Table B holds the same points as the rows below, measured another way and shuffled. Each row below is followed by which row of B it is.
(in the rows, 128 means zero)
B (51 x 33):
[[208 177 156 111 150 141 136 125  70 164 129 140 110  77 127 152  55  93
  128 123 137  25 106 129 178 158 160 158 131 106 181 103 185]
 [108 122 175 160 149 117 125  90 157 117 128 140 143 167 134 115 155 133
  141 133 141 163 127 150  88 139 136 149  90 133 103 155 165]
 [148 151 116 101 141 106 121 118  71 144 137 134 103  83 122 155 106  86
  140 115 127  46  95 129 125 133 138 144 155 127 183 108 161]
 [114 104 100 118 118 150 134  92 150 124 168 150 117 164 114 131 156 142
  145  94 119 114 128 183 140  47 144 131 148 146  99 142  89]
 [ 94 129 124 143 138 113 140 156 143  82 143 123 157 152 122 109 124 162
  120 144 126 151 129 141 124 121 102 117 130 124 113 134 128]
 [160 157 168 138 161 118 144  98  58 150 142 133 108  89 130 150  60 119
  126 107 134  52  92 149 165 140 140 153 155 111 171 109 164]
 [195 161 140 110 123 120 129 138  72 167 111 130 112  78 126 143  68 120
  105 130 151  85 152 124 184 154 113 132 129 113 160 121 140]
 [ 81 107 107 120 135 146 132 136 156  81 157 138 150 154 112 125 147 158
  131 123  97 155 121 130 114  85 127 116 135 143 122 133 118]
 [241 192 113  96 123 121 144 144  86 193 103 120 139  89 124 147  78 136
  126 139 127  64  95 127 181 137 167 142 151 107 145 128 155]
 [191 161 116 103 144 124 142 115  83 160 127 117 116  96 124 156  67 130
  132 114 143  70  83 132 175 105 153 135 162 112 156 110 125]
 [163 147  96 122 127 142 142 125 103 151 130 116 123  83 118 149  74 135
  134  96 122  79 131 137 185 107 123 147 122 117 151  91 106]
 [ 70  88  84 130 132 173 130  69 197  79 165 164 125 172 104  97 188 125
  150 105 122 135 142 167 131  77  92 113 121 141  93 144  61]
 [126 149  77 144 118 139 144 186 103  77 188 107 178 174 131 135 120 252
  122 124  30 158  93 153 211  68 161 132  93 144  93 135  78]
 [132 148  98 109 130 117 137 142  91  84 136 134 137 121 131 133 100 141
  154 136  88  94  66 132 142 111 176 131 111 136 150 129 160]
 [115 123 149 155 153 140 128 126 149 108 150 151 105  99 111 140 139 103
  126 101 106  87 155 148 125 141  99 138  99 130 144  93 154]
 [166 139 139  87 143 157 124  66  88 158 139 139 105 111 127 149  67  99
  134 119 151  64 102 147 148 120 166 155 151 131 164 142 144]
 [102 119 118 131 138 158 145 142 162  80 183 145 147 158 104 130 140 152
  127 110  95 112 122 150 138  89 127 128 121 136 112 119 122]
 [140 144 102 124 151 139 124 129 123 143 117 134 135  91 128 108 108 145
  128 125 121 112 150 112 155 162  85 127 100 124 139 126 124]
 [110 112 199 157 153 124 125  94 175 100 123 155 119 145 128 111 160  91
  148 133 165 154 165 150  68 155 113 137  61 131 101 138 211]
 [144 137 144 129 161  97 123 127 102 127 111 129 116  87 130 120  95 115
  141 126 155  98 145 133 132 162  84 123  87 118 129 112 160]
 [166 151 140 117 155 115 135 111 117 165  92 132 106  68 112 139 117  82
  142 114 148  79 112 112 105 152 129 141 113 107 158 100 191]
 [165 148 139 107 121 133 126 105 116 125 150 128 126 137 127 137 115 108
  136 155 138  90 117 147 130 119 154 141 138 135 126 156 136]
 [108 108 115 127 152 133 141  76 166 141  93 152 124 137 119 103 203  99
  163 106 143 135  96 140  65 111 161 133 126 124 115 147 159]
 [128 145 126 126 131 136 131 108 130 133 123 118 154 153 129 131 159 143
  134 134 100 147  95 115 117 103 175 150 134 132 125 139 132]
 [122 124 134 141 140 139 134 155 134  66 148 154 151 146 127 109 102 164
  139 128 119 136 134 153 159 126 109 117  58 127 106 129 148]
 [167 151  90  92 118 125 130 133  83 109 168 124 140 152 135 142  90 148
  144 142 107  81  75 160 165  78 168 128 172 128 135 154 124]
 [183 174 152 110 124 104 125 146  69 207  80 130 116  66 131 136  86 121
  113 140 140  76 147 104 158 167 128 140 141 112 156 125 174]
 [137 144 203 174 158  97 125 118 132 142 128 131 140 146 129 110 148 150
  134 149 150 144 128 147 110 185 110 126 105 113  94 153 185]
 [169 148 137 112 155 125 135 103  94 141 134 130 102  91 121 160  86  96
  143 114 150  46  92 145 136 119 145 143 169 113 167 109 161]
 [179 183 134  91 134 137 137 130  70 153 143 128 123  88 118 169  68  80
  120 134 122  40  88 110 144 125 178 149 187 122 193 111 170]
 [149 119 169 131 154 140 125  75 168 168 115 149  92  85 103 123 128  71
  133 102 197  92 174 151 100 140  78 140 120 114 129 113 170]
 [157 151 149 136 132 133 129 135 115 131 153 142 125 121 116 128  95 150
  110 140 128  85 134 153 183 143 102 111 137 115 124 129 125]
 [148 131 149 109 132 149 125  91 128 166 145 116 110 129 117 145 117 112
  128 137 157 111 130 150 122 106 153 144 151 138 125 160 130]
 [117 134 140 136 156 137 131 132 158  91 162 124 151 164 123 129 160 161
  128 144  98 159 118 121 114 111 153 140  94 149 111 142 146]
 [ 84 109 132 138 129 117 128 153 134  98 138 118 145 144 131 124 119 166
  134 122 118 171 157 127 115 114 104 133  71 147 105 140 130]
 [146 135 128 134 140 145 136 114 129 126 157 131 115 107 107 142  97 116
  140 110 158  89 156 149 149 110  95 143 116 127 130 100 124]
 [134 131 132 127 164 135 134  80 131 156 106 143 101  83 119 115  98  80
  148 112 183  90 125 127 126 148  91 140 132 111 147 119 142]
 [183 138 150 118 144  99 117 100  94 176 116 137  80  54 116 142 129  58
  149 105 163  31 144 153 112 146 100 144 129 113 156 108 168]
 [102 136 112 136 106  91 138 181 123 140 101 113 173 172 140 126 186 220
  113 145  69 209  79 104  99  98 180 126 139 135  92 164 141]
 [181 161 120 114 146 123 147 136 107 148 109 133 124  80 115 140  99 109
  151 122 132  74 107 115 142 135 135 131 118 118 158 102 171]
 [ 84 109 117 143 136 108 122 113 174  96 143 126 156 166 130 109 197 148
  135 148 109 162 139 131 100 131 105 118 125 139  95 144  98]
 [ 92 124 140 153 136 118 136 127 133  87 152 132 144 147 126 128 100 137
  130 126 142 133 126 140 130 115  96 127 121 120 116 115 123]
 [ 92 120 155 149 140 120 127 102 146 116 121 145 135 151 132 105 146 135
  141 133 153 161 136 143  87 142 122 134  90 124  99 147 166]
 [176 140  48  76 124 187 141 112 122  81 154 138 114  96 113 153  93  91
  160 106  89  41 111 139 206  68 162 149  89 147 161 100  81]
 [161 141 117  97 127  86 122 123  90 182  99 126  90  69 124 146 104 102
  131 124 166  84 129 130 118 133 106 125 163 111 141 119 143]
 [131 132 149 133 160 137 122 112 144 127 126 140 125 124 129 108 102 146
  135 116 145 128 156 145 139 147  92 137  81 119 109 137 151]
 [133 145 146 146 133  91 142 163 104 135  98 123 137 100 131 125  91 149
  117 130 150 134 138 113 140 149  96 127 115 109 128 109 155]
 [168 135 151 126 140  91 125 110 102 158 121 133  90  78 122 140 102  95
  140 116 182  76 153 152 130 145  81 122 131 116 135 117 149]
 [ 88 134 139 167 158 115 127 147 104  96 138 116 139 102 130 134 113 139
  130 110  86 121 130 113 122 156 107 143  70 138 149  99 155]
 [120 139 156 150 141 125 140 120 101 128 155 139 116 113 113 134 105 118
  113 112 133  85 126 148 155 130 105 131 138 118 140 106 135]
 [163 134 129 126 145 121 144 112 123 146 105 137 111  76 118 141  94  93
  144  95 153  75 160 134 131 128 106 149  90 112 149  86 164]]
Rows of B count from 0, top down.

[124  84 135 124 186 157 132 146  81 143  96 147 141 104 134 133 153 201
 141 181 170 106 129 145 174 124 152  53 123 111] => 30
[107 143 175 138 137 147 136 116 110 148 114 146  36  88 163 128 144 115
 127 121 105 125 133 116 116 107 106 140 149 117] => 26
[136 133 133 165 113 119  95 131 100 102 132 121 157 154 116 122 146  90
 128 155 134 132 144 127 153 123 131 120 137 156] => 34
[130 128 147 119 139 116 149  89 100 122 127 105  91  97  76 120 143 139
 135 118 157 134 159 142 111 123 126 107 140 113] => 31
[116 177 156 168 137 139 148  62 134 120  98 118  81  74  94 112 140 165
 131 151 120 104 123 145  92 130 120 131 121 129] => 10
[121 119 102 124 102 110 112 135 130  95 135 134 182 165 124 125 143 137
 121 117 153 140 138 135 146 129 136 140 174 114] => 40
[153 136 139 138 104 112 136  96 131 160 142 120  33 138 127 146 146 167
 133 142 114  99 135 108 153 128 142 140 106 140] => 15
[124  96 165 104 166 136 140 122 140 160  93 132  81  97 155 150 152 163
 132 197 167  84 136 131 168 117 141 116 144 100] => 37
[124 165 171 128 130 123 141  96 111 147 112 124  55  69 129 117 143 116
 126 125  98 117 147 125 115 110 120 126 136 114] => 6
[112 147 144 150 160 108 124 118 150 128  83 129 107 138 124 137 146 105
 133 149 159 139 109 145 144 139 127 124 124 123] => 48
[123  69  86 115 170 160 110 175  69 149 116 112 158 171 164 119 156 121
 138 153 153 105 123 106 224 120 153  88 140 117] => 18
[108  57  73 105 153 145 144 145 149 138 120 154 155 170 195 140 150 182
 130 135 111 119 132 103 161 130 143 121 116 127] => 22
[102 161 144 122 158 144 130 118 128 125 102 132 117  91 142 105 144 105
 130 120 112 160 118 139 120 118 120  90 117 124] => 46
[107 131 164 159 140 115 146 103 117 129 107 156 101 116 111 145 147 150
 123 126 153 147 155 135 128 127 126 117 131 140] => 17
[118 146 114 124 135 142 114 122 104  90 148 120 157 132 106 112 144 120
 115 109 153 155 140 141 117 134 136  94 115 127] => 4
[123 172 124 129 139 139 113 115 125 105 136 107 139 127  91 109 142 140
 133 133 164 143 121 150 130 134 142  88 123 120] => 41
[117 135 148 120 142 121 143 113 155 139 112 149  93 108 113 137 143 131
 130 167 165 155 133 143 179 122 143  91 132 133] => 19
[107 131 142 142 177 152 152 107 123 143  77 136 101  85 136 123 151 157
 137 179 136  98 119 138 143 127 140  92 117 119] => 50
[123 135 131 127 115 160 169  76 130 147 134 151  17  86 128 115 139 125
 119  97  92 127 100 124  93 127 113 153 133 140] => 8
[121 147 148 118 157 112 132  99 111 128  98  85 106 105 107 115 144 149
 135 139 146 112 139 144 111 128 126 105 125  90] => 49
[120 139  92 141 109 142 112 117 131 120 136 131 103 160 143 109 144 142
 124  93  96 119  97 118 117 139 126 166 135 127] => 23
[122 126 152 126 156 143 165  89 108 180 106 113   4 101 134 134 150 126
 139 125 124  92 121 121 125 131 128 134 107 114] => 0
[127 107  82 119  98 128 109 122 134  90 148 152 146 168 172 110 134  67
 114  75  59 188 108 115  80 131  90 165 122 161] => 38
[156  98 103 147 105 111 121  85 106  95 134  95 156 139  95 124 143 181
 130 169 114  87 158 124 110 129 138 132 133 139] => 3
[126 110  96 135 138 147 103 148  92 128 129 101 136 175 144  97 147 135
 129 121 135 124 108 110 181 124 134 124 146 129] => 1
[124 116 109 142 139 146 101 146  95 122 139 104 136 163 143 106 148 137
 129 139 143 133 139 111 184 118 134 112 143 136] => 42
[165 116 124 137  88 125 103 122  96 130 153 133  96 144 118 133 143 154
 132 141 121 106 126 124 158 125 141 134 139 132] => 32
[127 136 156 103 147 132 130 114 148 139 106 137  94  80 131 132 147 150
 134 172 144 123 135 139 154 111 134  89 147 114] => 47
[125 109 111 146 119 102 130 104 125  94 127 103 211 143  86 129 152 207
 142 157 157  93 189 133 139 133 155 123 151 117] => 11
[130 100 130 156 147 128 137 111  86 125 114 127 117 130  97 128 145 159
 126 154 155 146 145 129 164 124 141  89 123 155] => 45
[111 137 138 113 155 133 154 110 157 151 103 163 105  97 133 146 154 196
 141 142 141 145 127 143 161 127 149  80 111 119] => 36
[139  92 102 139 137 115 138  98  89 106 121 109 165 139  85 136 145 135
 139 144 158 108 145 150  96 148 141 104 102 118] => 16
[145  89  79 135 123 115 121 120 111 118 132 143 138 167 117 134 146 104
 126 110 133 138  95 137 138 147 137 131 125 132] => 33
[133 156 130 179  89 116 168  40 169 138 104 128  81  99  78 138 146 147
 148 164 113  38 149 133 116 143 165 163 132 120] => 43
[130 154 145 123 127 145 138 103 131 161 145 128  16 111 145 145 145 119
 136 114 130  86 114 128  94 142 132 142 106 100] => 29
[122 146 152  97 126 131 128 114 171 133 123 161  89  82 156 139 144 146
 130 153 113 135 132 133 131 111 131 103 138 119] => 44
[127 115 117 148 139 132 144  93  96 121 126  94 136 134  76 108 145 102
 138 139 156 136 159 126 150 128 144  96 119 146] => 24
[114 119 123 113 160 158 161  98 153 153 109 161  75  98 146 142 146 125
 131 136 126 122 106 137 125 136 132 111 108 124] => 39
[131 137 145 149 149 141 127  97 103 120 111 116 118  92  84 126 146 167
 138 167 168 105 127 157 129 132 144  90 126 125] => 35
[119 143 157 125 139 124 129 108 167 153 124 122  43 123 157 152 145 132
 124 160 139  84 142 116 127 124 129 148 128 108] => 2
[116  94 143 131 189 120 136 123  91 137  75 105 152 125 128 134 153 137
 135 159 163  83 133 148 130 136 138  97 120  83] => 14
[150 128 118 133  88 140 112 120 114 132 166 118  71 139 113 120 144 129
 130 124 138  97 130 119 151 127 142 148 156 124] => 21
[127  93 115  99 157 139 124 133 102 133 123 119 107 146 117 111 146 133
 132 108 166 182 102 135 173 124 123 107 155 129] => 27
[146 144 116 178  80  89 129  32 123  69 131  80 104 134  34  99 129  88
 121 111 104 146 134 138  59 139 102 186 139 167] => 12
[135 153 132 104 124 131 155  69 166 137 125 131  51  84 112 128 138 148
 122 126  99 135 103 138  93 135 129 121  99 132] => 9
[127 125 113 136 109 127 144  92 166 132 146 118  61 148 138 141 143  89
 136 131 118 110 150 103 133 133 134 159 113 144] => 13
[137 127 129  91 149 126 152  92 167 154 117 124  65  99 141 151 148 152
 135 150 129 116 111 137 126 136 142 104  93 113] => 28
[124 150 151 108 160 115 150  84 140 155  99  83  31 109 127 124 145 156
 128 130 128 126 116 132 119 129 120 123  97 111] => 5
[155 142 123 130  72 129 127  77 149 115 184  96  52 138  96 125 136 116
 115 130 124 111 157 111 105 131 123 166 130 155] => 25
[139 108 103 142 119 117 114 120 112  98 151 135 167 164 112 145 145 123
 128 130 140 130 147 138 112 143 140 107 102 140] => 7
[110 106 130 104 176 154 153 123 159 160  99 173  83 110 164 152 150 147
 136 147 142 131 104 135 146 134 141 102 108 122] => 20
